Here is a tiny trained network, its code and every weight. The questions are about switching its units off for an input and a class, where a switched-off unit gives its printed mean instead of its output.

import numpy as np


def w(rows, s, z=0):
    codes = np.array(rows[::2]) - 128.0
    scale = np.full(codes.shape[1], s)
    scale[-1] = z or s
    return codes * scale


def norm(h):
    return h / np.sqrt((h * h).mean(-1, keepdims=True) + 1e-5)


def f(y):
    return y / 2 * (1 + np.tanh(0.7978845608 * (y + 0.044715 * y**3)))


def log_softmax(a):
    a = a - a.max(-1, keepdims=True)
    return a - np.log(np.exp(a).sum(-1, keepdims=True))


def net(x, mask):
    res = np.array(x, float).reshape(1, 7) / 4 @ E
    u = 0
    for l in range(3):
        y = f(norm(res) @ A[l][:, :-1].T + A[l][:, -1])
        res = res + np.where(mask[u : u + 10], y, B[l][:, -1]) @ B[l][:, :-1]
        u += 10
    return log_softmax(norm(res)[-1] @ U[:, :-1].T + U[:, -1])


A, B = {}, {}
E = w([
[124,121,75,97,70,128,5,82,195],'x0',
[205,163,148,176,66,217,117,109,82],'x1',
[133,128,125,126,129,124,131,123,127],'x2',
[139,124,120,123,128,124,137,124,132],'x3',
[88,34,110,236,99,133,147,40,125],'x4',
[118,131,131,122,123,138,131,129,128],'x5',
[137,131,126,144,138,108,117,128,123],'x6',
],0.013)
A[0] = w([
[164,130,139,103,69,115,118,133,85,71],'0.n0',
[224,171,145,173,79,200,122,130,132,138],'0.n1',
[138,102,142,97,94,119,71,116,143,70],'0.n2',
[142,123,107,173,177,180,136,137,159,2],'0.n3',
[199,236,160,28,158,104,123,244,101,244],'0.n4',
[123,131,130,113,82,96,90,119,114,41],'0.n5',
[200,218,125,9,149,133,39,206,162,124],'0.n6',
[152,166,84,146,189,99,97,99,72,71],'0.n7',
[113,104,137,115,143,88,115,161,161,195],'0.n8',
[149,119,78,75,93,132,28,80,164,159],'0.n9',
],0.011,0.0032)
B[0] = w([
[149,158,109,114,152,143,105,126,93,135],'0.n0',
[168,170,85,126,161,141,64,84,4,182],'0.n1',
[97,107,169,149,101,149,98,118,153,148],'0.n2',
[69,149,186,126,77,165,110,138,122,125],'0.n3',
[138,100,67,189,204,218,80,116,252,249],'0.n4',
[151,108,108,144,116,100,104,115,146,133],'0.n5',
[129,139,220,63,60,39,171,125,26,230],'0.n6',
[77,137,111,63,61,225,209,187,159,128],'0.n7',
[53,153,82,38,164,117,143,80,96,155],'0.n8',
[88,137,173,170,80,102,30,183,147,196],'0.n9',
],0.014,0.017)
A[1] = w([
[231,166,177,192,40,185,150,159,150,148],'1.n0',
[192,133,69,64,164,183,182,69,135,54],'1.n1',
[87,85,122,149,136,125,154,161,202,89],'1.n2',
[151,177,137,68,86,76,149,129,93,4],'1.n3',
[131,131,60,94,38,97,50,84,165,136],'1.n4',
[121,189,46,111,144,158,138,207,123,104],'1.n5',
[145,173,152,61,83,79,143,170,89,49],'1.n6',
[116,132,123,126,103,99,241,115,40,118],'1.n7',
[105,90,196,141,100,81,184,193,252,181],'1.n8',
[164,132,95,180,142,97,135,161,164,138],'1.n9',
],0.019,0.0022)
B[1] = w([
[233,37,147,144,112,156,176,160,135,190],'1.n0',
[78,110,197,195,183,105,161,116,158,197],'1.n1',
[171,252,123,143,136,32,90,185,178,190],'1.n2',
[111,83,217,59,72,123,124,129,161,155],'1.n3',
[126,138,45,130,105,200,119,126,177,246],'1.n4',
[144,114,170,134,151,148,164,71,178,168],'1.n5',
[156,140,183,51,127,121,111,66,110,170],'1.n6',
[57,158,121,148,52,43,75,197,58,187],'1.n7',
[29,121,55,55,192,76,149,28,89,213],'1.n8',
[65,100,192,59,83,164,99,117,121,144],'1.n9',
],0.018,0.014)
A[2] = w([
[111,157,109,136,108,165,159,112,91,8],'2.n0',
[135,134,152,149,109,50,171,151,41,68],'2.n1',
[94,128,136,104,72,167,90,153,131,9],'2.n2',
[166,126,104,2,118,142,125,158,92,67],'2.n3',
[128,151,55,111,180,158,103,151,118,59],'2.n4',
[183,78,174,173,99,131,109,182,80,71],'2.n5',
[137,88,81,187,67,178,145,218,98,46],'2.n6',
[157,128,132,148,213,117,195,109,109,40],'2.n7',
[203,90,181,162,106,218,100,126,178,228],'2.n8',
[186,159,199,119,75,123,123,190,108,128],'2.n9',
],0.021,0.0017)
B[2] = w([
[129,104,107,126,131,115,135,128,154,132],'2.n0',
[129,92,109,82,116,163,190,140,88,201],'2.n1',
[148,131,133,151,199,110,198,130,129,185],'2.n2',
[155,178,156,90,97,176,111,110,130,181],'2.n3',
[130,105,145,169,79,109,120,130,148,164],'2.n4',
[78,120,157,130,124,169,152,116,239,209],'2.n5',
[158,101,130,118,164,141,121,11,144,191],'2.n6',
[105,70,204,161,148,119,129,155,134,198],'2.n7',
[159,141,80,110,131,97,97,173,3,252],'2.n8',
[127,168,114,197,70,134,179,192,194,169],'2.n9',
],0.031,0.015)
U = w([
[45,115,223,150,226,44,128,132,201,222],'0',
[33,118,88,87,104,40,197,181,45,214],'1',
[174,66,222,211,201,151,140,227,17,4],'2',
[113,46,138,168,85,207,254,92,153,182],'3',
[96,197,173,4,108,118,89,41,189,70],'4',
[50,151,24,180,81,57,74,91,236,23],'5',
[229,212,163,123,48,170,109,200,89,187],'6',
[214,85,32,192,131,154,72,46,82,181],'7',
],0.014,0.0018)

Each question gives the input, the list of numbers given to net, and the class t.
The units are the neurons (one row each of A and B). Each row of codes is followed by its name. A weight is (code - 128) times the scale printed after its matrix; where a second scale follows, it is the last column's (A, B and U).
mask holds one flag per neuron, layer by layer. A switched-off neuron (its flag False) gives its mean, the last column of its row in B, instead of its output. The means were averaged over made-up inputs and are rounded, as every weight is.
A unit's drop is (log p(t) with every unit on - log p(t) with that unit switched off) / (log p(t) with every unit on - log p(t) with every unit switched off).
The circuit of an input: a set's keep is (log p(t) with only the set's units on - log p(t) with every unit switched off) / (log p(t) with every unit on - log p(t) with every unit switched off). Starting from the 12 units with the biggest drops (on a tie, the unit counted first), units are removed one at a time, each time the one whose removal leaves the highest keep (on an exact tie, the one counted first), for as long as the keep stays at least 0.8.
circuit, biggest first: the units of the circuit, biggest drop first
unit that matters most: the unit with the biggest drop
top k neurons: the k neurons with the biggest drops, biggest first
k most important neurons of layer l: the k neurons of layer l with the biggest drops, biggest first
drop when u is switched off: that unit's drop, to one decimal
input [-8,0,-8,-4,4,3,-8], class 1: circuit, biggest first : (1.n7)
input [-3,-3,-6,-4,-5,6,-4], class 0: top 2 neurons : (0.n4 0.n1)
input [1,3,6,4,0,-3,-4], class 6: top 2 neurons : (0.n4 1.n8)
input [-1,0,5,-3,-2,-7,5], class 0: 3 most important neurons of layer 0 : (0.n4 0.n1 0.n9)
input [0,-3,8,-5,-8,8,0], class 0: top 2 neurons : (0.n4 0.n9)
input [1,-2,1,-2,7,-6,7], class 5: top 2 neurons : (0.n6 0.n1)
input [-8,-3,0,7,4,-1,-4], class 1: top 2 neurons : (0.n4 0.n1)
input [-4,4,-5,-4,1,-6,6], class 3: top 2 neurons : (0.n4 0.n6)
input [6,8,-4,-3,0,-2,2], class 6: top 2 neurons : (0.n4 2.n9)
input [7,-4,-7,-7,1,6,-7], class 5: top 2 neurons : (0.n6 1.n4)
input [-6,0,8,-2,3,-7,-3], class 1: 2 most important neurons of layer 1 : (1.n7 1.n8)
input [-6,0,5,-8,-3,-1,0], class 0: top 2 neurons : (0.n1 1.n2)
input [-4,0,-1,-1,2,5,-4], class 1: top 3 neurons : (0.n4 0.n1 1.n7)
input [-5,-7,1,-8,2,2,7], class 1: circuit, biggest first : (0.n4)
input [-1,-3,-4,-6,3,3,0], class 1: 2 most important neurons of layer 0 : (0.n4 0.n9)
input [-3,7,-5,2,-8,-5,-1], class 2: top 2 neurons : (0.n4 2.n8)
input [5,-8,0,7,0,-5,-7], class 4: 2 most important neurons of layer 0 : (0.n4 0.n8)
input [8,1,0,3,-5,-6,1], class 6: drop when 1.n8 is switched off : 0.1
input [7,5,7,3,-7,7,-3], class 6: drop when 0.n6 is switched off : 2.1
input [1,-4,-5,-6,1,3,-7], class 5: drop when 1.n7 is switched off : 0.0
input [-8,-1,6,4,-5,-5,-8], class 0: unit that matters most : 0.n1
input [4,2,-2,5,-7,3,-3], class 6: 2 most important neurons of layer 0 : (0.n6 0.n4)
